Below is a small trained network, with its code and all its weights. Each question gives an input and a target symbol and asks what happens when units are switched off, that is, made to give their printed mean instead of their output.

import numpy as np


def w(rows, s, z=0):
    codes = np.array(rows[::2]) - 128.0
    scale = np.full(codes.shape[1], s)
    scale[-1] = z or s
    return codes * scale


def norm(h):
    return h / np.sqrt((h * h).mean(-1, keepdims=True) + 1e-5)


def f(y):
    return y / 2 * (1 + np.tanh(0.7978845608 * (y + 0.044715 * y**3)))


def softmax(a):
    e = np.exp(a - a.max(-1, keepdims=True))
    return e / e.sum(-1, keepdims=True)


def log_softmax(a):
    a = a - a.max(-1, keepdims=True)
    return a - np.log(np.exp(a).sum(-1, keepdims=True))


def net(x, mask):
    ids = ['ΓΔΠΦαβεζηλ'.index(c) for c in x.split()]
    T = len(ids)
    res = E[ids] + P[:T]
    u = 0
    for l in range(3):
        r = norm(res)
        for j in range(3):
            rows = slice(3 * j, 3 * j + 3)
            q, k, v = (r @ M[l][rows].T for M in (Q, K, V))
            z = softmax(np.where(np.tri(T) > 0, q @ k.T / 3**0.5, -1e9)) @ v
            o = O[l][rows]
            res = res + np.where(mask[u + j], z, o[:, -1]) @ o[:, :-1]
        u += 3
        y = f(norm(res) @ A[l][:, :-1].T + A[l][:, -1])
        res = res + np.where(mask[u : u + 4], y, B[l][:, -1]) @ B[l][:, :-1]
        u += 4
    return log_softmax(norm(res)[-1] @ U[:, :-1].T + U[:, -1])


Q, K, V, O, A, B = {}, {}, {}, {}, {}, {}
E = w([
[127,54,70,134,159,152,66],'Γ',
[133,59,50,139,146,147,84],'Δ',
[136,164,132,113,7,81,51],'Π',
[142,84,13,142,124,138,118],'Φ',
[124,143,134,145,148,2,110],'α',
[24,145,109,19,184,100,163],'β',
[222,178,154,155,59,178,102],'ε',
[83,121,236,178,87,91,103],'ζ',
[103,73,111,218,147,197,152],'η',
[193,158,156,160,224,181,162],'λ',
],0.0056)
P = w([
[64,255,127,169,154,157,47],'0',
[82,207,109,175,159,151,48],'1',
[89,184,99,167,155,146,68],'2',
[109,162,100,160,144,143,84],'3',
[115,145,100,151,145,141,97],'4',
[125,128,102,145,138,140,106],'5',
[130,114,105,139,137,138,117],'6',
[133,102,107,135,130,129,133],'7',
[143,95,109,122,128,128,146],'8',
[144,80,113,124,121,123,159],'9',
[150,68,120,115,113,121,172],'10',
[152,55,123,112,100,117,185],'11',
[160,48,122,103,100,119,195],'12',
[163,32,130,101,95,110,208],'13',
],0.0043)
Q[0] = w([
[94,161,164,96,153,50,150],'L0H1',
[129,60,109,132,176,177,146],'L0H1',
[117,31,85,149,117,77,122],'L0H1',
[137,134,167,91,123,113,98],'L0H2',
[130,130,118,141,155,155,167],'L0H2',
[147,125,130,157,120,140,150],'L0H2',
[170,254,201,104,168,104,159],'L0H3',
[166,104,96,190,155,108,109],'L0H3',
[121,108,118,141,169,184,154],'L0H3',
],0.011)
K[0] = w([
[88,123,111,112,178,41,66],'L0H1',
[155,56,136,77,141,156,242],'L0H1',
[136,97,154,124,51,37,237],'L0H1',
[91,213,121,168,158,146,109],'L0H2',
[138,91,150,112,142,87,191],'L0H2',
[167,124,178,83,120,138,171],'L0H2',
[79,210,99,149,194,167,2],'L0H3',
[200,113,176,201,139,53,131],'L0H3',
[178,124,165,97,172,176,241],'L0H3',
],0.0067)
V[0] = w([
[137,189,4,122,138,128,173],'L0H1',
[168,185,79,162,26,84,125],'L0H1',
[85,161,81,85,36,122,125],'L0H1',
[104,226,140,155,163,121,131],'L0H2',
[122,128,128,130,123,130,130],'L0H2',
[147,158,134,188,142,218,162],'L0H2',
[134,51,101,128,19,205,121],'L0H3',
[92,179,35,128,70,91,176],'L0H3',
[136,203,100,150,126,162,200],'L0H3',
],0.0035)
O[0] = w([
[152,75,179,163,155,4,144,206],'L0H1',
[49,82,180,74,227,153,98,79],'L0H1',
[143,52,150,87,167,132,76,45],'L0H1',
[109,178,79,176,112,91,85,175],'L0H2',
[129,130,123,128,129,128,130,131],'L0H2',
[137,140,62,99,62,67,127,247],'L0H2',
[99,167,187,156,243,208,57,197],'L0H3',
[192,49,166,160,159,64,58,119],'L0H3',
[61,106,106,163,127,71,150,133],'L0H3',
],0.0035,0.0015)
A[0] = w([
[134,253,160,177,96,125,134,2],'L0N1',
[121,112,139,120,130,213,55,69],'L0N2',
[128,122,133,129,88,146,160,161],'L0N3',
[122,147,130,146,141,157,79,45],'L0N4',
],0.0051,0.0025)
B[0] = w([
[253,87,184,128,198,77,112,103],'L0N1',
[200,133,20,127,72,85,234,255],'L0N2',
[150,120,100,123,180,108,93,228],'L0N3',
[188,110,105,138,52,121,160,84],'L0N4',
],0.0031,0.00048)
Q[1] = w([
[144,5,87,156,142,176,125],'L1H1',
[129,108,146,90,138,93,94],'L1H1',
[103,83,74,165,167,134,126],'L1H1',
[154,118,142,183,120,151,129],'L1H2',
[126,121,106,166,135,93,170],'L1H2',
[172,137,106,118,132,126,138],'L1H2',
[120,156,173,137,103,106,117],'L1H3',
[97,186,171,110,110,137,153],'L1H3',
[113,132,138,110,121,118,149],'L1H3',
],0.015)
K[1] = w([
[140,51,169,70,122,177,232],'L1H1',
[19,87,121,119,51,46,79],'L1H1',
[115,74,131,127,191,180,254],'L1H1',
[210,148,183,207,125,156,137],'L1H2',
[145,141,126,169,194,57,224],'L1H2',
[250,91,87,117,150,136,150],'L1H2',
[142,166,91,152,130,74,19],'L1H3',
[76,219,60,117,152,94,89],'L1H3',
[101,181,121,98,142,61,137],'L1H3',
],0.0067)
V[1] = w([
[2,115,176,158,133,128,184],'L1H1',
[24,118,132,240,62,197,150],'L1H1',
[74,63,108,55,146,117,179],'L1H1',
[139,88,185,146,87,104,92],'L1H2',
[140,66,37,99,150,175,171],'L1H2',
[127,130,127,132,125,130,130],'L1H2',
[95,150,88,57,105,83,106],'L1H3',
[172,125,191,197,190,143,172],'L1H3',
[185,129,173,181,19,139,92],'L1H3',
],0.0038)
O[1] = w([
[132,134,115,254,71,153,80,128],'L1H1',
[136,66,217,163,65,213,77,253],'L1H1',
[155,188,66,140,129,131,66,77],'L1H1',
[115,112,76,130,131,137,155,102],'L1H2',
[100,201,103,181,139,68,85,139],'L1H2',
[131,130,127,125,130,132,130,131],'L1H2',
[192,104,118,107,178,85,119,91],'L1H3',
[46,134,138,171,94,155,101,130],'L1H3',
[98,177,106,92,169,195,109,134],'L1H3',
],0.0042,0.0034)
A[1] = w([
[2,142,217,112,206,106,141,13],'L1N1',
[185,138,101,56,195,73,161,73],'L1N2',
[194,166,230,162,78,68,75,2],'L1N3',
[193,71,100,182,226,180,165,40],'L1N4',
],0.0051,0.001)
B[1] = w([
[199,255,95,162,88,49,49,150],'L1N1',
[87,81,192,172,53,199,89,215],'L1N2',
[102,251,83,44,189,181,109,157],'L1N3',
[168,190,134,113,160,106,19,253],'L1N4',
],0.0041,0.0017)
Q[2] = w([
[128,162,142,121,133,1,127],'L2H1',
[72,93,88,139,92,156,145],'L2H1',
[17,145,108,136,105,68,167],'L2H1',
[148,140,154,187,150,23,84],'L2H2',
[118,104,87,93,60,107,80],'L2H2',
[113,111,62,205,167,137,186],'L2H2',
[230,159,152,90,122,168,97],'L2H3',
[124,128,88,114,115,197,123],'L2H3',
[120,95,63,138,120,208,148],'L2H3',
],0.0081)
K[2] = w([
[88,138,160,66,62,49,101],'L2H1',
[181,129,131,138,162,124,178],'L2H1',
[170,221,185,61,162,2,176],'L2H1',
[51,181,126,194,167,30,78],'L2H2',
[96,81,82,96,56,126,86],'L2H2',
[165,100,88,209,179,125,237],'L2H2',
[183,69,101,72,17,206,104],'L2H3',
[160,126,169,144,147,187,160],'L2H3',
[160,114,184,198,188,181,209],'L2H3',
],0.0066)
V[2] = w([
[4,56,86,70,98,117,166],'L2H1',
[105,148,100,78,99,123,78],'L2H1',
[101,147,91,167,151,155,106],'L2H1',
[115,86,114,57,103,100,56],'L2H2',
[198,194,105,201,202,116,105],'L2H2',
[159,240,208,129,173,139,140],'L2H2',
[229,116,70,137,164,174,186],'L2H3',
[171,141,172,141,108,110,95],'L2H3',
[233,117,108,125,153,152,132],'L2H3',
],0.0034)
O[2] = w([
[189,106,169,144,109,254,52,78],'L2H1',
[187,142,165,95,122,186,165,154],'L2H1',
[138,101,154,117,76,78,154,251],'L2H1',
[157,168,158,191,100,163,207,233],'L2H2',
[84,102,164,33,43,209,109,177],'L2H2',
[145,65,61,121,80,73,119,26],'L2H2',
[66,136,131,177,145,55,75,13],'L2H3',
[143,136,89,110,109,112,169,198],'L2H3',
[69,147,125,172,98,36,104,95],'L2H3',
],0.0033,0.0014)
A[2] = w([
[132,250,144,126,134,131,114,7],'L2N1',
[119,115,108,124,118,119,118,233],'L2N2',
[161,134,133,127,139,145,110,138],'L2N3',
[141,190,148,109,111,121,128,138],'L2N4',
],0.016,0.002)
B[2] = w([
[187,174,157,206,254,198,242,254],'L2N1',
[129,159,167,118,130,132,168,170],'L2N2',
[99,161,150,116,107,94,154,199],'L2N3',
[61,177,164,123,86,108,79,249],'L2N4',
],0.008,0.0045)
U = w([
[162,243,172,153,197,167,191,213],'Γ',
[67,181,197,74,25,67,88,116],'Δ',
[234,20,178,63,108,109,233,113],'Π',
[147,102,128,86,176,125,92,56],'Φ',
[136,168,24,29,102,223,152,70],'α',
[8,79,60,155,136,50,238,9],'β',
[124,55,121,227,74,228,84,170],'ε',
[127,50,184,157,229,32,59,38],'ζ',
[254,167,40,186,89,62,91,184],'η',
[55,122,45,65,222,165,69,152],'λ',
],0.0061,0.0014)

Each question gives the input, a string of symbols that net reads in full, and the target symbol t.
The units are the heads (3 rows each of Q, K, V and O) and the neurons (one row each of A and B). Each row of codes is followed by its name. A weight is (code - 128) times the scale printed after its matrix; where a second scale follows, it is the last column's (O, A, B and U).
mask holds one flag per unit, layer by layer, with each layer's heads first. A switched-off unit (its flag False) gives its mean, the last column of its rows in O or B, instead of its output. The means were averaged over made-up inputs and are rounded, as every weight is.
A unit's drop is (log p(t) with every unit on - log p(t) with that unit switched off) / (log p(t) with every unit on - log p(t) with every unit switched off).
The circuit of an input: a set's keep is (log p(t) with only the set's units on - log p(t) with every unit switched off) / (log p(t) with every unit on - log p(t) with every unit switched off). Starting from the 12 units with the biggest drops (on a tie, the unit counted first), units are removed one at a time, each time the one whose removal leaves the highest keep (on an exact tie, the one counted first), for as long as the keep stays at least 0.8.
circuit, biggest first: the units of the circuit, biggest drop first
most important unit: the unit with the biggest drop
k most important neurons: the k neurons with the biggest drops, biggest first
top k neurons in layer l: the k neurons of layer l with the biggest drops, biggest first
heads that matter: for each layer, one digit per head in row order, 1 if its drop is at least 0.15 and else 0, layers parted by /
input λ ζ α Φ Φ λ ε α, target Δ: heads that matter : 101 / 000 / 100
input η Π Π α Δ Φ α η ε Δ Γ, target λ: heads that matter : 100 / 101 / 000
input α β Φ λ Δ η Δ Δ Φ, target ζ: heads that matter : 111 / 000 / 000
input β β ζ β η ζ Π α η Π Δ η ζ, target Π: top neuron in layer 0 : (L0N1)
input α η λ ζ α Δ β β β α η α η η, target ε: circuit, biggest first : (L2N1, L1H1)
input η Δ Δ η α Γ α Φ, target Π: 4 most important neurons : (L2N4, L2N1, L2N2, L1N2)
input ε β β ζ η β, target Π: heads that matter : 001 / 001 / 000
input λ Γ ε ζ η α β η Π ζ β, target Δ: heads that matter : 001 / 011 / 000
input η Π η Φ η ζ Γ α Δ, target Π: circuit, biggest first : (L2N4, L0H3, L2N1, L2N2)
input ε η Δ λ η Δ λ, target Δ: 3 most important neurons : (L1N4, L2N1, L0N2)
input ζ α η Π η Φ Φ Δ Γ, target ζ: 2 most important neurons : (L2N1, L2N4)
input Δ λ β β η β ε Π ε Δ β ζ ε, target Π: 4 most important neurons : (L2N4, L1N1, L2N1, L0N1)
input η Δ ε η λ ε β β η Γ η Δ Δ, target ε: heads that matter : 000 / 001 / 000
input β ε ζ η, target ε: circuit, biggest first : (L2N1, L2N4)
input Δ η β η Φ β Γ, target η: heads that matter : 000 / 100 / 000
input β Φ Δ ζ ε β, target Δ: circuit, biggest first : (L1H3, L2N1)
input β ε Δ Δ β η Γ ε ε, target Π: 3 most important neurons : (L1N1, L2N4, L1N2)
input β Π ε Φ α η Γ Δ β η η β Δ Γ, target η: circuit, biggest first : (L1H1, L0H1)
input Δ Γ Δ Δ, target Δ: 2 most important neurons : (L2N1, L1N4)
input Π β Γ η Γ ε Δ η β Φ, target ε: heads that matter : 000 / 001 / 000
input Δ η η η Δ Γ η η ε Δ ζ α Δ, target α: heads that matter : 100 / 100 / 000
input β Δ η Γ β α ε η η Δ β ζ ζ α, target Δ: top neuron in layer 2 : (L2N1)
input β η λ η λ η η Δ η α Δ Φ, target Π: circuit, biggest first : (L2N4, L2N2, L2N1)
input Δ β η α η Δ η Γ α Δ Δ, target Π: circuit, biggest first : (L2N4, L2N1, L2N2)
input Φ Δ Δ, target ζ: heads that matter : 100 / 001 / 000
input Γ ζ Φ ε η η α λ η Δ Π, target Γ: circuit, biggest first : (L2N1, L1N3)
input η Γ Φ α Δ η ζ η Γ Φ ζ, target Δ: most important unit : L1H2
input η λ ε Δ η α λ, target Δ: circuit, biggest first : (L2H2, L2N1)
input Δ β ε β η Π, target Γ: heads that matter : 000 / 000 / 010
input Γ Π Δ β β β, target Π: most important unit : L0H3
